Each row has a name. Each question is about the rows just above it.

[ 66  74  -8 -11  67   4  80   8 -19] = z153
[-20  20 -37 -20  59 -20 -76  67 -19] = z666
[ 32 -12  45 -43 -22   4  84 -11  75] = z230
[ 26  48   8 -45  30   4  69  -6  63] = z913
The row with [ 66  74  -8 -11  67   4  80   8 -19] is	z153
Shared by z913 and z230:	[4]

[-21   8 -22 -22  -6 -17  82 -30  19 -22 -13  15 -49  13   3  31  33 -11]  z561
[-11   8 -22 -22  -6 -21  82 -30  19   1 -13 -12 -49  13   3  31  33 -11]  z273
[ 15 -77  -8 -22  10 -11 -27  -1  10 -78  -3   4  22   8  14   3   9   5]  z35
[ 48  26   0  -7  19  24 -35  -9  22 -11 -16  10  53  15  25   5  18  31]  z641
Where do [-11   8 -22 -22  -6 -21  82 -30  19   1 -13 -12 -49  13   3  31  33 -11] appear?	z273
Whose row is [ 48  26   0  -7  19  24 -35  -9  22 -11 -16  10  53  15  25   5  18  31]?	z641
Which row holds [-21   8 -22 -22  -6 -17  82 -30  19 -22 -13  15 -49  13   3  31  33 -11]?	z561

[ 34   5   4   0 -15  -7  -6] : z614
[-29  10 -11 -10 -29  -8  -6] : z218
[36 45 -9  0 44  0 10] : z873
[34 -4 15  5 -8 -7 -4] : z769
[  0 -19   5  23  -6  -1  -8] : z370
[ 46  51   1  23  26 -11   2] : z875
[-29  10 -11 -10   3   1 -12] : z820
[60  6  3  2 -7 -4 -3] : z879
[60  6 11  2 -7 -4 -3] : z199
[ 20  10   6 -13  -3  -1  -1] : z21
The one value in z21 and z873:	[10]
Shared by z199 and z875:	[2]
Shared by z879 and z614:	[-7]

[ 27  -9  -6 -33  13 -69  33  10  -2 -30  20   4 -21 -27 -12 -15   3  -9
  36   4  19   9  17] : z98
[ 13  11  -1  20 -21  -3 -34  19  -1   0  -9 -19   8   9  -5  -1  21   1
  30 -15  12  -1  -5] : z794
[ 10 -10   4 -33  16   1  32 -13 -11 -30  20   7 -19  48   7 -26  -4   9
 -13  52 -18  20   9] : z639
[ 17  -7 -19  35 -38 -12 -68  26  -1   5 -20 -28  19   2 -12  -8  31   0
  44 -19  26  -6  -6] : z962
[-15 -10  12 -32  17  -6  28 -17 -11 -30  17  10 -13  47   5  -5 -12  -1
 -13  52 -15  22  17] : z667
[-35  -8  17 -30  16  -9  22 -18  20   1  10  13  -4  22   3  -7 -13 -13
 -14  33 -11  16  17] : z917
[ 27  -9  -6 -33  13   1  33  10  -2 -30  20   4 -21  40  10   8 -15  16
 -68 -12 -19  15  -7] : z809
[-27  10   4  29 -11 -13 -34 -16  -3   5 -12  -5 -14   0  -9 -11 -12 -13
   0 -19  13   2  17] : z537
[-15 -10  12 -32  17  -6  28 -17 -11 -30  17  10 -13  47   5  -5  14  -1
  28 -17  13  -1  -2] : z788
[ 27  -9  -6 -33  13   1  33  10  -2 -30  20   4 -21  40  10   8  15  16
 -12  20 -19  15  19] : z46
[ 35  20 -24  34 -40 -12 -66  27  -5 -20 -15 -32  14  25 -12  -6  33   9
  44   6  25   0  -7] : z86
Whose row is [ 13  11  -1  20 -21  -3 -34  19  -1   0  -9 -19   8   9  -5  -1  21   1
  30 -15  12  -1  -5]?	z794
Where do [ 27  -9  -6 -33  13   1  33  10  -2 -30  20   4 -21  40  10   8  15  16
 -12  20 -19  15  19] appear?	z46
Where do [-27  10   4  29 -11 -13 -34 -16  -3   5 -12  -5 -14   0  -9 -11 -12 -13
   0 -19  13   2  17] appear?	z537
Whose row is [-15 -10  12 -32  17  -6  28 -17 -11 -30  17  10 -13  47   5  -5 -12  -1
 -13  52 -15  22  17]?	z667
Whose row is [ 17  -7 -19  35 -38 -12 -68  26  -1   5 -20 -28  19   2 -12  -8  31   0
  44 -19  26  -6  -6]?	z962
Which row holds [-35  -8  17 -30  16  -9  22 -18  20   1  10  13  -4  22   3  -7 -13 -13
 -14  33 -11  16  17]?	z917

[  3  68  -7 -23 -20  15 -36]  z558
[  7  25 -30 -19  69  35 -32]  z781
[  2  69  -3 -29  58  11 -35]  z948
[  6  30 -33   5  69   6 -34]  z450
[  6  28 -26  13  69  32 -33]  z850
[  4 -19 -14  -9  67  23 -20]  z743
[  5  31 -19  -2  69  25 -35]  z701
Which value is in both z850 and z701?	[69]
Which value is in both z701 and z743?	[-19]
The one value in z781 and z850:	[69]
The one value in z781 and z948:	[69]
The one value in z450 and z948:	[69]
Which value is in both z781 and z450?	[69]

[ 54  30 -83 -45 -59 -31 -25  56  35 -26  10 -39  54 -65 -25  -5 -46  -8
 -49   7 -59] -> z880
[ 10 -49  13  41  10  42  60  31   6   1 -30  44 -18  13 -71 -23  33  20
   2  -3   1] -> z96
[ 54  30 -83 -30 -59 -31 -18  56  35 -26  62 -39   6 -65 -25  37 -46  -8
 -49 -54   1] -> z634
[ 54  30 -83 -45 -59 -31 -25  56  35 -31  62 -39  -4   4   9   0   0  33
   4  12  -5] -> z576
The one value in z576 and z96:	[33]
Whose row is [ 54  30 -83 -45 -59 -31 -25  56  35 -31  62 -39  -4   4   9   0   0  33
   4  12  -5]?	z576
[ 10 -49  13  41  10  42  60  31   6   1 -30  44 -18  13 -71 -23  33  20
   2  -3   1] is in which row?	z96
The one value in z96 and z576:	[33]

[ -3   0   4  -3 -13  12   3] = z95
[  4  -2 -14   3  -3 -11  -2] = z245
[  1   3 -62  11  21 -23   7] = z890
[  6  -1 -78   8 -11 -16   7] = z55
[-7  4 12 -1 16 14  4] = z32
[-11  13 -62  -2  14  -5   7] = z221
[  1   2 -46   2  -7  -4   5] = z657
[ -7 -14  -4  -4   0  14   4] = z369
[  6  -1 -78   8   4   3   0] = z145
[  1 -12  50   9   4 -15   1] = z719
Shared by z369 and z221:	[14]
The one value in z55 and z32:	[-1]
The one value in z32 and z245:	[4]
The one value in z890 and z245:	[3]

[ 78 -43  12 -42   1] = z155
[-43 -43 -24 -61 -24] = z595
[-24 -51  40  16 -81] = z986
The one value in z986 and z595:	[-24]
Which value is in both z155 and z595?	[-43]
Which value is in both z595 and z986?	[-24]
Whose row is [ 78 -43  12 -42   1]?	z155

[ -9 -15   9   7   7   2  -6 -14   6 -20   1   2  -2   4   4 -14  -6   6
 -10   4 -55   2 -17   6  -4   3   3   8   1  -9 -18   3 -16 -17  -5 -12
 -16   4  17 -17   1  16   9   2 -14  -7  23  19  -6  -2   7  -6  -4   4
   1] -> z988
[ -2 -12   2 -14  32  11   1 -14   2   2   4   4   4 -12  -3  -7  -6  -1
  19   0  38   2  -8  -7  -8  -3   3 -19  -3   9 -16  14   1  -2   2  -4
  31   4  12   4   2   8 -14   7   5 -12   6 -21  -5  -6  -2   4   6 -17
   0] -> z611
[ -5  -4  -7   7  -1   4  -1  20  -7  -5   1  -1  -4  12  -2  -9  18  -2
   9  -5  -5  10  26   5  13   4  -3   3   3  -1  -4   6  -7  -6  -1  -5
  -8 -10   4   9  -6   3  17  -4   2  -7  -2 -15  -5 -18  -3   3 -19   7
  -1] -> z887
[-10  22   5  10  -5  15  -5   8  -6  -1   3  -2  17 -10   2 -14   8   1
  -4   6 -10  10 -13  -3  12   6   9  -8   3  -7  -5  15 -18  -7   7  -9
   5 -19   7   2  -1   3  -2   7 -22   0   8   7   2   2  -6 -36 -24   1
  -6] -> z151
[ -7   0   3  -8  -7  12  -1  -6  -1  -8  -1  -5   5 -14   2  -9 -21   5
   9  -6  53   4  -4   7  32  -1 -13   6   5   3   9  -4  11  -3  -1  -7
  -1  -4  -1  -3   4   5   8   2  11  -6 -16  22  -5  21  -1  33  16   6
   2] -> z422
[ -1   4   2  20 -12  -8   3 -19  -6   7  -5   1   3  16   1  -7  10   4
  -4   6 -31   0  18   4   1  -5  -4  -8  -3  16  -2  -1   2 -24   8  -2
  -1  -8   2   8   8   6  -1   1  21   5 -20 -18   3  -4   8 -11  -9  -9
   1] -> z260
[-25 -29   1   1 -44  10  -2 -31   2 -14   0  -1  -7 -11  -2   8   3 -17
 -25  -4 -16  -4   2   7  -6  -6  -4  18  -1   4  -9   8 -26  -3  -8  10
  -7   2 -10   8  -1  -1   8  -1  17 -16  -1 -13   7  -4  -6   0  10  -7
   0] -> z482
[ 10  -6  -4  18  41   5 -10  -6  -3 -26 -12  -1 -13   8   3   6  12   1
  -9   2 -14  -7 -12   4   8  10   1  -2   0   7  20   1   8   4   1   6
 -13 -11 -21  -3   4  -2 -50   1 -31   5   4  -1   1  -4  -5 -21   8  -1
  -4] -> z84
[ -3  25   9  -3   3  -3  -6 -15   6   3   3   2  18 -29   0  -9  -5 -14
   0   3 -33  20  10   7  13   3   0  16   1  -9   9  -9   5  19  -4   0
  11   6  -2  14   2  -1  12  -7   9  18  20  -1  -2   6  -1 -11  -8   9
   5] -> z189
[  5  10   3   4  11  -2   6  -2  -4  -5  -2   2  19  -8  -2  -3   1   1
  20  -3 -61 -10  13  -1  29  -2  -7   0  -2   7  15  -2  -3   6 -15  -8
  28  -1  -8  14   4 -11  31   0   3   1   8 -63  -6   0   1  13   3  -3
  -3] -> z724
[ -7   4   2   1   2  -2  -2 -26   4 -15  -3   4   0  -9   2  -2   9  -1
  -4  -7  -2  -1   7  -1   1  -8   8   1   0 -11   3   7  -9 -21   4   4
 -12   6  -1  11  -8   3  -4   7   0  -6  -5  -4  -2  11   3   0  -7   4
 -12] -> z845
Which row holds [ -7   0   3  -8  -7  12  -1  -6  -1  -8  -1  -5   5 -14   2  -9 -21   5
   9  -6  53   4  -4   7  32  -1 -13   6   5   3   9  -4  11  -3  -1  -7
  -1  -4  -1  -3   4   5   8   2  11  -6 -16  22  -5  21  -1  33  16   6
   2]?	z422
Which row holds [ -2 -12   2 -14  32  11   1 -14   2   2   4   4   4 -12  -3  -7  -6  -1
  19   0  38   2  -8  -7  -8  -3   3 -19  -3   9 -16  14   1  -2   2  -4
  31   4  12   4   2   8 -14   7   5 -12   6 -21  -5  -6  -2   4   6 -17
   0]?	z611
Whose row is [ -9 -15   9   7   7   2  -6 -14   6 -20   1   2  -2   4   4 -14  -6   6
 -10   4 -55   2 -17   6  -4   3   3   8   1  -9 -18   3 -16 -17  -5 -12
 -16   4  17 -17   1  16   9   2 -14  -7  23  19  -6  -2   7  -6  -4   4
   1]?	z988
Whose row is [ -3  25   9  -3   3  -3  -6 -15   6   3   3   2  18 -29   0  -9  -5 -14
   0   3 -33  20  10   7  13   3   0  16   1  -9   9  -9   5  19  -4   0
  11   6  -2  14   2  -1  12  -7   9  18  20  -1  -2   6  -1 -11  -8   9
   5]?	z189
Whose row is [ -1   4   2  20 -12  -8   3 -19  -6   7  -5   1   3  16   1  -7  10   4
  -4   6 -31   0  18   4   1  -5  -4  -8  -3  16  -2  -1   2 -24   8  -2
  -1  -8   2   8   8   6  -1   1  21   5 -20 -18   3  -4   8 -11  -9  -9
   1]?	z260

[-70  77 -70  -7  57  58] : z316
[-70  77  -1  78  28 -69] : z741
[ 58  77 -70   1  18  78] : z881
Whose row is [-70  77  -1  78  28 -69]?	z741
Where do [-70  77 -70  -7  57  58] appear?	z316
Whose row is [ 58  77 -70   1  18  78]?	z881

[ 63 -69  10 -54  26  33   9 -46] -> z324
[ 52  58  67 -16  54 -40 -62  23] -> z725
[ 48  62 -25 -25 -28  57 -70  46] -> z291
[ 71 -69  65  37  22  22 -21   9] -> z200
[ 52  58  67 -16  54 -40 -62 -33] -> z290
[-42 -16 -79 -69 -79  54 -51  31] -> z128
[ 63 -16 -79 -69 -79  54 -51  31] -> z552
[ 11  70  44  -2  63  19 -28  77] -> z792
[-45  80  64 -31 -53  48 -75 -17] -> z97
Shared by z324 and z792:	[63]
Shared by z291 and z792:	[-28]
The one value in z128 and z324:	[-69]

[  5  18  16 -23   6   3  58  10 -42  -3  15  21 -71  -5  -8 -30 -31  17
   7   7  12 -17   0  57 -10  13 -24  45  12]  z695
[ 13   0  46  67 -22  32  43  12   0   0  16  18  -3  15 -48   9  -8 -38
 -22 -21   9   3  -6  29 -44 -26 -66  21  25]  z663
[ 55 -14  38  77 -26  27   4   9  25   2   8   6  41  14 -41  30  31 -21
  -9  -8 -10  18   3 -56   9 -15  19 -44 -10]  z814
[-55  14 -30 -76  28 -26   5  -7 -27  -1  -6  -6 -49 -15  41 -28 -14  44
  22  25  -3 -16   4  10  27  34  41  12 -13]  z397
[ 55 -14  38  77 -26  27   4   9  25   2   8   6  41  14 -41  27  15 -40
 -23 -22   7  17  -6  -7 -36 -28 -48  -7  19]  z609
[-56  18  22 -10   8  12  64  10 -42  -1  11  18 -70  -3 -13 -30 -31  12
   1   7  10 -14  -3  59 -15  10 -32  45  13]  z447
[ 63 -16  -9  13  -7  -8 -59 -11  41   2 -11 -19  71   4  11  -9  33 -13
  -8  -7  -9  17   5 -58  12 -10  28 -44 -14]  z74
[-16   4  38  77 -26  27   4   9  25   2   8   6  41  14 -41  27 -10 -40
 -23 -22   7  -7  -6  54 -38 -12 -59  37  24]  z33
[-30   6 -46 -76  30 -30 -31  -9 -10   1 -13 -16 -11 -14  52 -15   0  40
  24  21  -8  -9   8 -15  40  33  60 -13 -21]  z82
[ -8   6  46  51 -20  30  54  11 -15  -2  18  21 -27  13 -47  -4 -16 -26
 -20 -17  13  -4  -4  44 -44 -19 -67  34  -8]  z898
[-42  12 -44 -76  30 -29 -17 -10 -17   1  -7  -9 -30 -15  50 -22  -9  43
  23  25  -7 -14   5  -4  32  31  58  -1 -22]  z923
[  5  18  16 -23   6   3  58  10 -42  -3  15  21 -71  -5  -8 -30 -31  17
   7   7  12 -17   0  57 -10  13 -24  45  12] is in which row?	z695
Whose row is [-42  12 -44 -76  30 -29 -17 -10 -17   1  -7  -9 -30 -15  50 -22  -9  43
  23  25  -7 -14   5  -4  32  31  58  -1 -22]?	z923
[ 63 -16  -9  13  -7  -8 -59 -11  41   2 -11 -19  71   4  11  -9  33 -13
  -8  -7  -9  17   5 -58  12 -10  28 -44 -14] is in which row?	z74
Which row holds [-16   4  38  77 -26  27   4   9  25   2   8   6  41  14 -41  27 -10 -40
 -23 -22   7  -7  -6  54 -38 -12 -59  37  24]?	z33

